Each row has a class, written after it, and each block has its own classes.
[  29 -165  129 -297   49   88   89  272 -192 -185  -36  282   -1 -142
 -366 -169   47  155  167 -106  106 -115  156 -234 -281 -207  143   16
   76 -123   73  308  170] => Q101
[ 687 -235 -136  204  395   46 -284   53 -253  300  253  469  -27  -42
 -202  -55 -472  219  383 -500  461 -204  103 -899 -226 -535 -332  -92
  365  165   64  338   82] => Q30
[ 132 -190   61 -242  142  -46   92    2 -135    0  212 -115  340 -183
  -57   17  131  157  -62   82   -6    1  -80  238  190   38   48  -75
  -39  -54   59  -30  -90] => Q79
[ 639 -103   -1  256  261   81 -215 -287  277  598  185 -220  169   64
 -104   14 -325 -105  149 -345  119   81 -208   14  219 -431 -154 -230
  181  289    4 -147 -142] => Q772
[  55 -166  -24  124 -114  109 -274  188   64   -7   18   51   87 -186
   -1    9 -140   35  470  -88   46   29  -45 -284    0   22 -118 -196
  -74   52  -21   91  132] => Q888
[ 126    0   68   16    7   34   97   48  467  -25 -102 -144  -92  324
 -202  -71 -277 -408  229 -112  -59  114   71  249   62 -144  256 -122
   -4  390 -151  -17  112] => Q309
[ -25   92  185  351  135   18  115 -166   16  306   14  186  118  156
  -28 -283  184  216 -135 -175 -132  177  -89  159 -261 -219 -155  332
  512  -57  202  315   69] => Q101
[   6 -252   43  -36  107 -357    3    8 -161   83  231  202  336   97
  215  117  132  368 -297  114  -38  -66  -83   -6   -2   16 -222  366
  394  167 -108  156  -64] => Q404
[  99 -190   21 -381  171 -141  174   -7  -10   64  178 -339  358 -136
  -26   96   87  -21  -60  151   10    1  -96  404  373   70  152 -191
 -171  104  -44 -198 -141] => Q101
[-395 -132  -26  -56 -270 -104  -34  126  226 -203   48 -156  174   -3
  239  100   31  -83  141  295 -212  156  -67  245  123  371   82  -48
 -214  101 -141  -85   82] => Q404
[ 184  -77 -110  216   71   94 -282  -31  -58  249  153 -135  259 -299
  236  107  -94   63  334  -38   82  114 -174  -86  175  105 -321 -306
  -33    5   68  -53  -81] => Q101
[ -28 -231  201 -219  118   66   59  181 -283  -14   84  233  239 -212
 -182 -229  186  405  -34  -97  -28  -33   18 -149 -243 -136  -51  188
  218 -270  184  426  138] => Q309
[ 252  -34   13 -267  183  114  153  243 -215  -80  -54  -65   -9 -191
 -315  -65  -27  -15  199  -96  228 -117  152  -87    8 -183  193 -259
  -92  -51   88   47   84] => Q772
[-150 -168   -3  -88   -4 -275  158  247  -58 -276   21  323   69  223
   50   52   54  100 -141  213   -1  -64  176  -60  -80   42  107  298
  297  294 -249  223   87] => Q309
[  72 -113  -13  117  188 -188  130  156 -324  -51   93  482   52  109
   51  -24   52  328  -75  -12  114  -89  162 -322 -222 -140 -163  283
  481  111  -21  365   73] => Q625
[ 115   -3 -132  155  231 -127  219  198 -290   -4   24  446  -78   58
    2  -51  -15  170  -67   -5  289 -161  220 -415 -237 -203  -68  162
  436  139   -5  268  117] => Q30
[ 181 -255  -53  -50   70 -242  -28  238  -77 -119   75  379  -21  189
 -108   71 -174   61  174  -44  218 -165  197 -325  -36 -193   33  123
  262  400 -226  226   87] => Q888
[-160   99  -43 -468  -43   -3  523  413  212 -483 -255 -397 -221   40
 -193   38 -132 -462   75  314   94  -70  273  308  119  200  553 -399
 -417  106 -128 -300  174] => Q79
[-110  -13  141 -143  148   52  236  107 -372   17   72  220  233 -209
 -149 -222  332  409  -82  -28    4   23   17   74 -304  -96  -13  252
  241 -421  327  367   97] => Q404
[ 206  126   80  269  101  168   62   25  185  192 -158  126 -164  206
 -294 -270 -137 -142  134 -296  104   63   56  -58 -244 -398   58   26
  307  109   97  243  224] => Q772
[ 188  206   -4  224  144  136  289   14  325  152 -195 -103 -206  246
 -212 -202 -217 -318  129 -185   96   81  109   76  -87 -289  205 -145
  148  202    4  -10  187] => Q772
[ 350  -84  -47 -202  221  167   87  189 -186   -7   49   19   66 -251
 -252  -58 -103  -14  282 -136  288 -125   90 -141   97 -178  117 -341
 -135  -52  109   40   74] => Q309
[-462 -111  -20  -62 -266 -118   54  159  287 -272  -46 -186  114   32
  162   73   52 -185  181  340 -214  168   -9  318   92  349  157  -75
 -181  231 -195 -103   69] => Q888
[ 115 -129  -91 -190   -2 -269  165  335   66 -370  -57  163 -152  295
 -158  160 -236 -286  155  128  233 -181  296  -71  107  -63  302  -38
   44  537 -309  -13  101] => Q101
[ 422 -113 -159   79  300 -200   12   66 -262  139  204  262   51   56
   29  112 -167  101    9  -80  338 -182  110 -334    8 -227 -125   -6
  315  255  -38   73  -31] => Q30
[ -44   27  -81   78 -248  135 -113  483  102 -348 -272  235 -304   18
 -243  -77 -185 -263  633  -61  240  -34  246 -288 -163  -48  166 -289
 -139  214 -134  190  337] => Q888
[-187  280 -152  221  -22  136  270  228   17 -150 -221 -102 -162 -101
    6  -69   56 -215  313   94  185   71  151   75 -126  142   87 -243
  -43   -3  125  -43  202] => Q625
[ 382 -290   -9 -346  144   57  -15  245  -12  -62   66   -5   23 -121
 -377    0 -233 -122  342 -158  244 -209  118 -276  183 -262  296 -359
 -202  196 -103  -13  113] => Q30
[-251  114   50  259 -126  123  -51  258 -264  -60 -198  362  -36 -124
  -13 -216  190  236  318  -79  124   65   38 -125 -419   -9 -223  103
  236 -227  231  400  288] => Q79
[  16 -276  169 -335  -16   51    9  236 -160 -118   -1  191   75  -67
 -341 -160  -46  156  211 -121   65 -111   98 -197 -175 -222  186   43
   -6 -146   90  313  206] => Q625
[ -29   16 -106   72  129 -167  259  236 -252 -240  -32  461 -125  153
 -122  -71   -1  111   77   23  233 -138  299 -305 -270 -112  100  231
  344  134  -55  319  184] => Q404
[ 340  -72   12  -74  320  142   71  -21 -336  298  187  -20  330 -369
  -61 -103  119  310    1 -161  215  -43  -98  -93   14 -195 -186 -138
  119 -276  282   90  -49] => Q101
[ 254 -188   67   34   25  -91  -44 -145  466  162   72 -191  103  238
 -121   39 -198 -315  124  -84 -125   85  -54  276  316 -153  166 -103
   43  537 -261  -96 -113] => Q309
[  33   71  -67  212  244  -92  219   78 -331   97   48  399   61   52
   94 -112   85  326 -163  -21  224  -46  110 -290 -361 -176 -194  295
  545  -99  164  315  103] => Q772
[ 307   34 -250   26  243  -77  179  216  -76  -48  -28  218 -199   88
  -47   55 -174 -117  111  -22  398 -211  252 -421   -3 -207   78 -110
  184  280 -136   23   61] => Q30
[  41  -79 -140   78  -74   -4 -121   23  140    6   73 -318  144 -109
  187  191 -117 -164  299  150   15  121  -97  171  285  213  -52 -331
 -223  239 -101 -241  -50] => Q772
[ 428 -223   77  -85  225  114 -189  -41 -348  341  278  200  412 -324
 -179 -152   50  426  116 -290  198  -25 -190 -205  -75 -348 -296   35
  195 -359  359  348  -15] => Q772
[ 377  -94 -148   51  268 -138   71  120 -105    7   99  162  -25   95
  -35  122 -201  -30  152  -52  294 -168  181 -288   60 -196   16 -100
  216  383 -142  -12  -34] => Q79
[-106 -201  254 -178  105  -46    9  -78 -408  170  298  200  527 -242
   86 -119  358  597 -390   86 -236  142 -175  216 -242  -32 -254  358
  329 -434  278  343 -148] => Q101
[ 105  -60 -163  109  -82   71 -122  133  126  -90   18 -147   17 -123
   15  119 -171 -197  439   74  112   56   30  -25  205  142   68 -390
 -221  224 -157 -138   43] => Q625
[ 510  -94   40  327  199   74 -264 -254  172  537  153   32  162   95
 -102  -84 -202   40  218 -399   69   99 -180  -58  100 -398 -216  -47
  279  178   22  109  -67] => Q625
[ 160   97   85  284  134  123  151  -91  224  218  -83  101  -39  225
 -212 -251  -75  -67   64 -279   28  121    2  -15 -179 -350    2  105
  336  102  108  237  130] => Q772
[ 499  -16  105  250  216  224 -154   25   17  249  -58  325 -229  162
 -458 -172 -282  -12  483 -592  255  -36   89 -386 -298 -574  -49 -105
  292  206  116  300  186] => Q30
[ 307 -177  -48 -310  152    0  213  114   87  -68  119 -302  135 -162
 -166   65 -147 -149  103   57  117  -89   44   43  318   -4  246 -415
 -274  149  -85 -204  -18] => Q772
[ 504   79 -126  -40  296  326   42  210 -388  145  -56  333 -235 -300
 -401 -252 -147  -29  373 -401  477 -243  228 -660 -299 -519    8 -289
   61 -260  337  333  203] => Q30
[ 315   60   89  396  228  118  -32 -195   15  495   33  121   58  141
 -110 -212  -50   93  108 -366  109   98 -108   36  -62 -429 -170   37
  379   75  196  212   54] => Q404
[ 250 -211   67 -231  183   44    9   -6 -150  134  201  -91  289 -171
 -129  -14  -27  169   41  -60   75  -30  -83   40  110 -159   21 -143
  -33 -101  116   29  -57] => Q404
[-219  114  -95   99  160 -186  395  177 -319  -70  -75  368   27   99
  184  -92  189  245 -325  237  135  -62  161 -131 -341  -10  -54  388
  518  -91   64  305  157] => Q772
[ 543 -153 -213    4  302 -163   -7   96 -135  123  134  143    1   24
   -8  153 -258  -41  198 -113  382 -202  149 -365  151 -246  -93 -151
  216  398 -148   28  -56] => Q772
[  93   98  -87  343  -55  251 -181  227  -88  -44  -84  203 -126 -123
 -102 -106 -151   18  538 -170  235   67   78 -364 -241  -76 -129 -229
   23  -43  121  204  237] => Q101
[ 146  -48  -22  159  323 -244  140  -74 -375  247  290  211  326  -51
  269   59  164  435 -396   74   75  -19  -49  -52 -109   -7 -360  304
  525  -15  122  186 -136] => Q101
[-414  431  -36  475  -29  166  310  225 -322 -133 -255  266  -97 -182
  104 -232  303  203   50  119   85  169   57   65 -419  200 -205  100
  251 -402  384  292  281] => Q772
[-455  268  -77  146 -216   75  280  347   35 -379 -272   16 -207   38
   63  -84   34 -192  151  246    5  122  177  172 -211  298  156  -79
 -107  -58   28   60  331] => Q404
[-222  279  201  359   17   77  361   84   87   30 -225  255 -146  265
 -191 -403  210   97 -198  -98 -105  179  101  228 -494 -164   66  388
  513  -72  169  403  312] => Q772
[ 525 -437   55 -117  220   25 -321 -207 -197  488  440   84  548 -324
  -60   38  -25  439  135 -264  128  -45 -313 -231  188 -308 -322  -36
  113 -149  172  128 -170] => Q101
[  93  -87    2  128  194 -146  108  162 -333   -1  111  565   74   82
  -28  -67   33  334  -99  -70  208 -100  125 -364 -316 -215 -173  317
  526   20   84  403  134] => Q101
[  27 -286  136 -431   59 -102  104   24   52  -73  203 -277  359  -91
  -81   92  131   42 -113  103 -156    7  -58  327  256   83  221  -62
 -146   92  -83 -118 -100] => Q404
[-373  128   91   81  155 -193  428  219 -226 -118 -116  252   28  154
  167 -141  285  332 -478  229  -54   -6  146   31 -433   93  -20  494
  577  -83   46  281  194] => Q772
[  -9 -353  188  -81  -60 -198  -84 -227  489  136  207 -186  341  233
  -26   34   -7  -91  -36   -1 -378  199 -179  445  293   -7   78  159
   79  456 -266    0 -168] => Q79
[-151 -117  127 -491   65 -100  311  131    7 -150   12 -270  258  -43
  -57   27  165  -44 -148  215 -110   22   -2  467  162  159  291  -45
 -146   -7  -20  -61  -24] => Q30

Next block, with new classes.
[-126 -117 -312 -219  246  607   86   80  506  102  184 -303    6   -7
   -6  349  354 -212 -125  -73  317  350  202  -99  -49  171  401 -101
 -261 -164  240  -67  294] => Q138
[-652 -296  159 -227 -404 -170 -253 -159  217   44 -140   20 -278   94
   59  -88    9  620  292   92  102 -333  -84   99  313   50  349 -273
  168 -191  196   65  545] => Q244
[  66  -24  141  153  295  475   28  128   64   79   73   54 -216   70
 -116  169   16   91  -73  175  359   28  109 -262 -211  -32 -131 -271
 -101  245   48   35 -322] => Q684
[  95   12  318  376  106   44   -8   71    0  -32  170  217  -66  188
  -81  -54   -5 -108   99  255  257 -196  312  -97 -245  -88  -24   16
  -52  231 -365  -65   29] => Q390
[ 284  152   -1 -220  461  617   23  169  191   -7  137  -19  138   20
  868  -55 -206 -206  354 -511   95  767 -183  339 -686 -108 -266  286
 -214   48  228   -3  150] => Q660
[ 407  354  214  142   15  343  -74  198 -313  -82   47  -27 -232  108
   19 -147   82 -152 -337   18   15  -19  554   -2 -199  135  -50 -188
 -405  253   -4  -41 -356] => Q684
[ 339  219  -50   94  120  430  -17  383 -398  106   16 -111  -69  -45
    6  -18  -39 -470   88  -89 -473  352  -51 -268 -331   -1 -199  -67
  151  233 -114   58 -474] => Q138
[ 210  -16   99  -13 -158   56  -44 -168 -253  120 -193  -55 -113  154
 -285  -23 -321  264  191    4 -143  214   -3 -255 -207   10  -89  170
   67 -105   21  -81 -186] => Q662
[ 166  -41  -68   75 -363  -95  -30  -44 -280  -34 -153  163  168  224
 -141  -32  144  217  -56  -83 -536  -55  402 -368  -62   54    5  -99
  -22  133 -148   -8 -205] => Q34
[ 463   20  163  218  455  165  186  -52 -199 -189  213  -73   19  -29
  234 -120  121 -240  -85 -173 -183  483  287   56 -272   62 -132  160
 -387  256  -14  -39  244] => Q578
[ 141   80  154  235   -2  -25 -127 -183  -84 -104  -38  162  -36  241
 -242  -61 -218   89  113  157  175 -264  322 -166 -214 -129    9  -79
 -246  106 -205  -23 -213] => Q559
[ 302  238  -59  316   25  -46  125   68 -267 -372  144  394  157   48
  169   69  268 -370 -293   74 -145 -107  298 -366   28   18  182   70
 -165  -34 -210 -155 -137] => Q878
[-235  -74  231 -510  -11  -72 -196   16  217  -13   10 -219 -453  149
  272   10  -44  404  384 -315  137  -32 -303  365  -85  -22 -112 -229
 -240 -160  274  -79  146] => Q390
[ 224  242  159   43  -29  -43  -22  -84 -265 -152   35  129  -64 -128
  -72  -74  -70  -13 -207   10  -24 -126   81 -103   32   83 -116   34
 -152   22  -10    3 -141] => Q662
[-296 -138  188  -25  -12  416  -83  124   74  240   57 -133 -200  149
  -90 -138   -3  139 -143  391  376 -318  306  122  188  131  214 -191
 -194  431  -16  376 -127] => Q662
[ -18   87 -110  189 -107  -77   51   86   32   -5  -89   37  -85 -105
 -314   90  216 -257 -137  335   44 -252  -57 -255  133   70   75 -102
   70    0  -28  -36 -164] => Q651
[-189   62  203  -84 -535  -80 -152  -72 -299   41 -235  206 -319  174
 -153   25 -216  543  341   63 -205  -90 -186 -159   70 -118 -169 -148
  355 -166  -65   19  -58] => Q559
[-472   29  338  324 -189 -416 -131 -215  106   20   33   97 -351   73
  -48 -347 -355  832  143  202  434 -340  -96  573  311 -308  144   28
   37 -104  -32 -205  280] => Q494
[ 146  151  115  422  -74  191  -70 -153 -121   49   -6  187 -238  156
 -453 -209 -125  194 -171  300  316 -254  447 -182  -34  -30  -48  -96
 -163  205 -173  -46 -483] => Q390
[ -19  166  -36  -86 -258  136   -8   69   63  -39   96  204   40  -65
  220    6  184 -599 -128  166  132 -175  122  -69  286  123  219  134
   76  -27  -80   49   33] => Q878
[-180 -260  122 -198  196  197  127  138  170 -121  188  -14   94 -198
  227  430  480 -696  -78  199  135 -228  -66 -128  126  235  274   58
  -63   53  -26  174  403] => Q138
[ 244   14  -34   31 -186 -124   26 -163 -311   53   -3   11  183  -10
  136 -201  -32 -210  -60 -241 -415  164  -12   53 -104   53  -15  340
  181 -156  138 -148  -83] => Q662
[ 551   92    4  654  511  149  198   94  -72 -275  264   48  160   85
  -95 -114  191 -578 -304  103   11  191  650 -133 -347  -36  195  102
 -461  405 -306 -174 -136] => Q660
[ 349  144   26 -193   14  335   26    8 -114   37  103 -162  -39    2
  463  179   74 -495 -178 -244   28  269    2  -81  -71  167  -94  232
  -37   61  209   82 -207] => Q34
[ 112  157    9   36   42  253  -50   69 -116 -240   41  175  -52  105
  143   31   -2 -119   -3    0  115    5  218 -302  -74   16  199  -36
 -216   65  -63  -48 -224] => Q578
[-113 -133  166  568  228 -122   55  219   90    0   41  -10 -165  242
 -329 -161   84 -108    3  687  364 -399  426   25  167  -63  428 -217
 -392  273 -391 -195  145] => Q651
[-252  -74  122  -26   44  -18   80  -84  112 -231  -14   72    4 -182
  -28  242  -44  179  -33  194  144 -102   77   13  120   60  213   37
  -91   18  -82  100  290] => Q662
[-217 -129  322 -267 -253  371   -9  170   64  476  -57 -327 -323 -109
 -686  161  167   91 -157  384   98 -402  309   32  209  219 -247 -284
  -73  504  -97  276 -441] => Q578
[-512 -268 -276  129   24 -257 -104  201  307 -124  -82  102  313   54
   71 -290  -35   65  160  234   23 -298  227  191  136 -171  704 -106
  -57 -127 -183 -135  256] => Q660
[  71 -162  136 -404  156  348  218   10   79   97  150 -216   12  -26
   21  694  453 -386 -180   95   26  102  164 -136   48  315  -65  -64
 -335  110   -4  183  356] => Q684
[-272 -188  286 -105   18  333  -54 -226  525  227  224  -73 -331  188
 -179  179  431  122 -205  229  899 -502  199  -77  345   83  -53 -357
 -212  260  231  157   83] => Q138
[-210  -28  210  246   84 -287 -176   61  -39 -174  -54  192 -325  227
  370 -377 -316  444  341  165  401 -237 -284   93  179 -393  210 -142
 -188 -152   97 -292   20] => Q651
[  94  122 -111  267  -15  -24  -84  119  -91 -125  -61  111   25  287
 -296 -228 -181  152   -2  173   22 -146  426 -176 -203  -67  263 -139
 -244   -1 -233  -77 -270] => Q878
[-378 -201  374 -465 -535 -240 -147  -92 -142  194 -175  -83 -339  -28
 -415  183   53  223  246   85 -146 -460 -273  198  352   41 -265 -334
  175    3  -30  161  191] => Q662
[   3  -95  -18 -124  -81  613   72   66   22  216   11  -48  -17   -4
  156  211  134 -421 -135  216  203  167  239  -71  152  229  105   51
  -19  238  -25  298  122] => Q684
[-191 -238 -289   98  -40   88  156  351   73  181   25  -73  110  259
 -351 -195  304  -16 -210  334  -91   57  670  -12  174  152  385 -259
 -183  172 -252 -131  -43] => Q138
[ 197  141  146  134 -248   22 -161   82 -421 -185 -256  352  -79  394
 -170  -16 -208  134  253   58 -262 -171  234 -363 -214  -76  -15 -267
   22   68 -287  -86 -363] => Q662
[ -51 -260  -43 -535  -95  604   41  150  -23  389  121 -341  243  136
   24  298  134 -482   -7  -31 -127  257  361    5 -247  452  154  196
  -27  172 -109  423  202] => Q244
[ -10   34  144  -24 -395 -100  -89   -9 -328   64 -110  197 -120  140
  -71  -70  -49  180   58   68 -189 -194  -30 -343   97   54  -96  -34
  365  -85  -13  -39 -316] => Q651
[-237   53  115   42 -394   34 -248  125 -132   23 -143   77 -238  241
   -5 -313 -266  129  229  229   12 -399   72 -168  118   -5  358  -69
  101   81  -47   35 -390] => Q138
[ 251   86   21  145   15  112   13 -195 -317  -85  -88  126  167   32
  -69   73 -255   52    6   -6 -189  106  207 -276 -192  -37 -110  113
  -32   61 -139   97 -184] => Q684
[ 158  -58    9  119  118   45   40 -290  -25  -43  -93  162   62   98
   11  217   27  142  -24   10    9   25  -48 -416   96  -65  -24  -13
   25  -41  123 -130 -131] => Q684
[-158 -245  -71 -298  -14  195   94   45  153  180  184 -316  140 -173
  107  161  500 -551 -310  -19  -58   18  137  135  -96  360  216  187
   87  -16  272  173  173] => Q244
[ 259  242  -69  553  295  101 -123   49   45 -288  121  301  248   70
  224 -403 -203 -258 -194   79  425 -279  502  -37 -173 -199  352  122
 -354   62 -180 -167 -302] => Q244
[-353  118  139   67  -50  -66 -315  -51  353 -129 -115   62 -373  330
  379 -149 -493  476  468  138  793 -337 -142  323   68 -461  148 -198
 -226 -105   11   37   67] => Q559
[ -55   -5 -167  162  220   49 -207   29  140  -53 -130  142   63  175
  272 -439 -480   31  474   58  300   44 -226 -141  -23 -210  421   24
  -85 -265  105 -277   94] => Q578
[  19   33  -32  503  152 -343  -93  -49   21 -160  -88  227    6   76
  -75 -485 -371  169  385   85   56 -166 -252  -21   88 -424  104  -73
 -112   73 -130 -269  -93] => Q651
[ 106  155  260  177 -201  -32   65 -107 -287  -91  118   26 -290 -171
   90  122  245 -117 -143  -10 -209 -134    9   40  -12  127 -120  144
  -30    7   15  -49   34] => Q878
[-397 -208 -177  133 -280 -148   98   94  253   80  142    6  -32  -38
 -387 -214  558 -116 -304  274    8 -253  440  184  304  178  352 -203
    1  151 -100  -15  231] => Q244
[ -54 -213    0    4   32  353   35   27 -194  144   96 -178  465 -219
   -5  115  -72 -374 -110   96 -382  195  405  117 -356  138  295  411
   80  206 -218  394  219] => Q494
[  15   91   64  226   51 -305  -41    4 -194 -264  -91  260 -128  145
   68 -182 -304   27  373  100  197 -116 -322 -203  258 -254   47 -103
   24 -203 -151 -290   56] => Q651
[ 271  190   14  -49  314  203   -7  279  180 -128  262   63   -3  135
  102   60  431 -551 -196   -8  149 -197  350  -10 -334  122  -34 -251
 -480  113  -72   -6 -108] => Q878
[ -47 -141    2  -75   52  409   88  119  -25  209   73 -257  -12   94
  -49  166  201   39 -134  146 -160  357  556  295 -208  245   97 -146
 -398  309 -162  319  557] => Q684
[ 171   15 -257  -86   19  226  156  115  141  -21  139   88  -12  199
  338   59  413 -351 -202  -39  219  143  155 -224  186  164   69 -105
 -253  -89  155 -135   26] => Q390
[ 242  239 -182  211 -181 -114   23  -26 -345  144  -29   34   84 -188
 -152  -82 -172 -180 -262   13 -102   57   -9   66   75 -150 -193  225
  110 -143 -108 -141 -413] => Q559
[-251   -8  125  172 -493 -177 -126  -59 -321  145 -174  -44 -175   48
 -521 -264 -346  509  -54  253 -238 -281  199   -8   92   -1  152  -33
  247  169  -90  100 -454] => Q878
[ 169   92  164  396  252  280   36  -82  -39  -50    5   55 -208   92
   85  -69 -127  178   76  106  296  243   89   47 -146 -144 -144  -29
 -244  335  -41   27   51] => Q651
[-167 -110  152 -129 -526   78  -62   37 -265   -2 -113  122 -169  279
 -232  124  -49   13  277  231 -221 -220  228 -505  170   82  243 -117
  117  113 -263   50 -206] => Q684
[-153   57  -29  311  -29 -176 -137 -177  179 -199  -47  198  -50  154
 -244 -177 -236  195   51  206  355 -307  181  -78  -60 -165  319  -50
   50 -100  -75  -91 -152] => Q662
[ -83  -43 -422  163  280 -177  -78  156  287 -170   65   26  146  -78
  420 -536   -6 -506   27   53  135 -103 -135  168  -40  -77  518    7
 -283 -190  277 -160   26] => Q660
[-138  -29  -17  325  325   12  -41 -170  362    0  247 -138  172 -207
  224 -347   46 -120 -306  -10  536  -34  141  568 -195  -91  384  469
 -149   39  209 -105  147] => Q660
[ 257   13   83 -146 -235   94  144   -5  -98  137  142   64  -77   60
 -239  131  389 -383 -252   67  -14 -102  341 -224  197  293 -317 -119
 -203  378 -201  125 -116] => Q684
[ 294    0   40  413  360   49  184 -257  163   99  113 -158 -167  -58
 -333  179  -79  201  -95 -101  209  406  -11   71 -229 -165 -423   62
  -19  252  -32  -85 -105] => Q34
[ 100  140  123 -288   27 -168  -54 -138 -247 -256  -56  123 -131 -183
  499 -206 -208   70  -18 -137   -9   45 -430  -18  361   69  -81  137
 -120 -140  306   63   34] => Q390
[-170  -50  190 -106   71  456 -153  396  228   76   71  -20  -87   80
  208   93  278 -290 -133  324  492 -611  441  -53   27   93  230 -256
 -275  147  -77  146 -192] => Q578
[  90  -29  -20   69 -289 -166  103   21 -162 -222  -16  234  -58  366
   27  156  409   63  -74  140 -202  -11  372 -430  147  104  312 -105
 -255  -63 -130 -251  154] => Q559
[-466 -171  197 -137 -489 -259 -172  225  -52  -19 -144  162 -116   90
  -16  -94  -17   16  222  320  -65 -854  -70  -88  452   19  257 -378
   69  127 -120  121 -131] => Q651
[ 166  -56  200  -83  177  499  100  -25 -199  165   71 -242   79  138
  -82  324   72  -46    7   52 -303  350  299 -192 -279  220  -11  141
 -127  401 -140  272   25] => Q651
[ 113   -5    8   50 -101  -66  -96 -188 -268   10 -129  106   10  148
 -302 -102 -243  322   35  -30 -160  -13   -6 -368  -74  -40  -26  -10
  127  -67   45  -81 -405] => Q390
[ 227  -46   91  207  151  313  104  220  149  438  110 -378  -50 -420
 -519 -179  146 -286 -340  137  -32    9  262  190 -204   58 -426 -120
 -134  605   60  118 -407] => Q559
[ -69  -48  286  -26    9  193   33 -103  -22  236 -110 -230 -202 -446
 -206   99  -48   47 -138  158   84 -125 -300  246  114   25 -368  102
  108  313  199  260 -198] => Q559
[ 321  -15 -367  -34   64  -76  -36   -1 -160 -175 -115   37  316   70
  399 -139  -91 -136   23 -380 -368  397  -59 -147 -248  -18  134  153
    2 -278  173  -48   72] => Q662
[ -91  -91  -30  134 -297 -221   68 -111   43  -55   25   85  -16  -22
  -85 -138  169 -151 -108  163   61 -202  197  -64  349   71  197   32
   21   28  -41  -94  121] => Q559
[ -50 -111  159 -182   75  551   58 -108  313  142  201 -150 -110   48
  313  251  278 -300  -52   20  408  301  195   71 -101  254   85  251
  -24  252   99  239  356] => Q34
[-200 -104   73  418 -192 -354   -1 -357   68 -132  -23  143 -433  439
 -190 -194  225  565   26  280  359 -145  185 -162  640 -104  332 -300
 -101 -100    7 -287  506] => Q578
[-170  -39  -20   19  484  201 -153   99  648 -223  141  122 -236  303
  661 -250  215  208  233  -90  701  -24  -30   97 -100 -145  375 -187
 -458 -161  324 -315  243] => Q34
